data =
 0.205   0.206  -0.195   0.083   0.165  -0.183   0.021  -0.022   0.152   0.026  -0.007   0.068   0.163  -0.240   0.059
 0.097   0.023  -0.152   0.087   0.030   0.128  -0.141   0.032  -0.195   0.023  -0.061   0.000   0.096   0.094   0.009
 0.050   0.167  -0.139  -0.224   0.008  -0.151  -0.236   0.040  -0.001   0.101  -0.113   0.134   0.029   0.040   0.083
 0.055  -0.099  -0.132  -0.161  -0.093   0.011  -0.152  -0.048  -0.091  -0.020   0.150  -0.174   0.188   0.186  -0.179
 0.147   0.161  -0.133   0.203   0.097   0.043  -0.164   0.011   0.099  -0.165   0.092  -0.183  -0.086  -0.031  -0.173
-0.223   0.166   0.038   0.102   0.080  -0.085   0.110   0.188   0.116  -0.235   0.118  -0.123  -0.149  -0.165   0.057
 0.114  -0.049   0.104   0.178   0.194   0.002  -0.069   0.178   0.007   0.083  -0.063  -0.063   0.147   0.016  -0.031
-0.222   0.115  -0.130   0.101  -0.164  -0.001  -0.037   0.207   0.106  -0.170  -0.027  -0.149  -0.059   0.131   0.171
-0.076   0.096   0.054  -0.076  -0.118   0.163   0.114  -0.027   0.142  -0.056   0.032  -0.158   0.059  -0.116   0.150
-0.160   0.192   0.198  -0.186   0.007  -0.158   0.002  -0.171   0.006  -0.093   0.040  -0.134   0.060  -0.148  -0.181
 0.093  -0.018  -0.177   0.181  -0.056  -0.142  -0.052  -0.006   0.207  -0.016  -0.127   0.203   0.040   0.046   0.040
-0.170  -0.067  -0.162  -0.155   0.066  -0.193   0.096  -0.044  -0.026  -0.122  -0.080   0.168   0.014  -0.041  -0.061
 0.058  -0.149   0.128   0.149  -0.236  -0.017   0.160   0.086   0.085  -0.020   0.201  -0.052   0.017   0.111  -0.150
 0.142   0.002  -0.039  -0.218   0.073   0.074   0.166   0.201   0.131  -0.124  -0.001  -0.221   0.181   0.177  -0.129
Indices start at 1.
(1, 1)	0.205
(1, 5)	0.165
(9, 13)	0.059
(10, 15)	-0.181
(5, 8)	0.011
(5, 14)	-0.031
(3, 11)	-0.113
(10, 11)	0.040
(1, 13)	0.163
(1, 10)	0.026
(1, 6)	-0.183
(8, 14)	0.131
(6, 6)	-0.085
(1, 7)	0.021
(9, 11)	0.032
(8, 10)	-0.170
(7, 10)	0.083
(9, 1)	-0.076
(5, 10)	-0.165
(8, 8)	0.207
(5, 4)	0.203
(2, 13)	0.096
(5, 15)	-0.173
(7, 14)	0.016
(2, 4)	0.087
(12, 11)	-0.080
(10, 8)	-0.171
(4, 15)	-0.179
(9, 2)	0.096
(13, 11)	0.201
(7, 11)	-0.063
(14, 7)	0.166
(12, 5)	0.066
(8, 15)	0.171

X = [[-83, 249, 23, -115], [615, 860, -884, -354], [-141, -237, -204, -136]]
Rows and columns are counted from 1.
row 1 col 1 -> -83
row 2 col 4 -> -354
row 3 col 2 -> -237
row 1 col 2 -> 249
row 2 col 3 -> -884
row 1 col 4 -> -115

m = ((23, -15, 2, -5, 7, 0, 9, 15, 1, -5, 10, 21, 4, -33, -19), (3, 7, 25, -11, 7, 0, 7, 0, 0, 7, 4, -5, 7, 3, 1), (1, -2, 18, -8, 14, 6, 6, 17, -3, -6, 15, 4, 6, -2, -9), (-17, -7, -6, 1, -48, 10, 4, 11, 41, -10, 17, 4, -18, 17, 22), (11, -4, 10, -5, -17, 4, 3, 20, -1, -2, 6, -7, 7, 1, 0), (-1, 15, 16, -4, 42, 5, -6, 2, -39, 0, 4, -12, 10, 5, -12), (9, -2, 0, 2, 10, -20, 3, 0, -3, 9, -26, -1, 10, -5, -6), (3, 7, 24, -11, 8, 0, 8, -1, 0, 7, 2, -4, 6, 5, 7), (3, 7, 23, -10, 5, 0, 8, 2, -1, 4, 3, -6, 6, 4, 2), (1, -12, 6, 3, 1, -11, 7, 11, 4, 4, -2, 3, 15, 2, 8), (3, 0, -16, -4, 0, 7, 2, -12, 15, 0, 10, 13, -41, -10, -4), (27, -32, -44, 16, -16, 4, -9, 34, -4, -26, 9, 11, 1, -31, -24), (22, -15, 1, -4, 7, -1, 9, 27, 1, -7, 8, 21, 3, -33, -21), (22, -16, 1, -4, 7, -1, 8, 24, 1, 0, 9, 22, 4, -35, -18), (-55, 27, -1, 5, 28, 5, -13, -42, -2, 5, 2, -5, -11, 30, 13))
Indices start at 1.
row 1 col 1 = 23
row 12 col 9 = -4
row 14 col 3 = 1
row 15 col 9 = -2
row 5 col 8 = 20
row 6 col 13 = 10
row 12 col 5 = -16
row 7 col 4 = 2
row 11 col 7 = 2
row 3 col 4 = -8
row 11 col 12 = 13
row 7 col 15 = -6
row 12 col 2 = -32
row 9 col 9 = -1
row 12 col 11 = 9
row 8 col 12 = -4
row 12 col 14 = -31
row 1 col 2 = -15
row 3 col 13 = 6
row 4 col 14 = 17
row 2 col 5 = 7
row 12 col 1 = 27
row 2 col 2 = 7
row 13 col 15 = -21
row 12 col 13 = 1
row 9 col 15 = 2
row 8 col 5 = 8
row 10 col 14 = 2
row 15 col 5 = 28
row 2 col 11 = 4
row 14 col 7 = 8
row 15 col 4 = 5
row 3 col 12 = 4
row 12 col 15 = -24
row 9 col 13 = 6
row 3 col 11 = 15
row 6 col 7 = -6
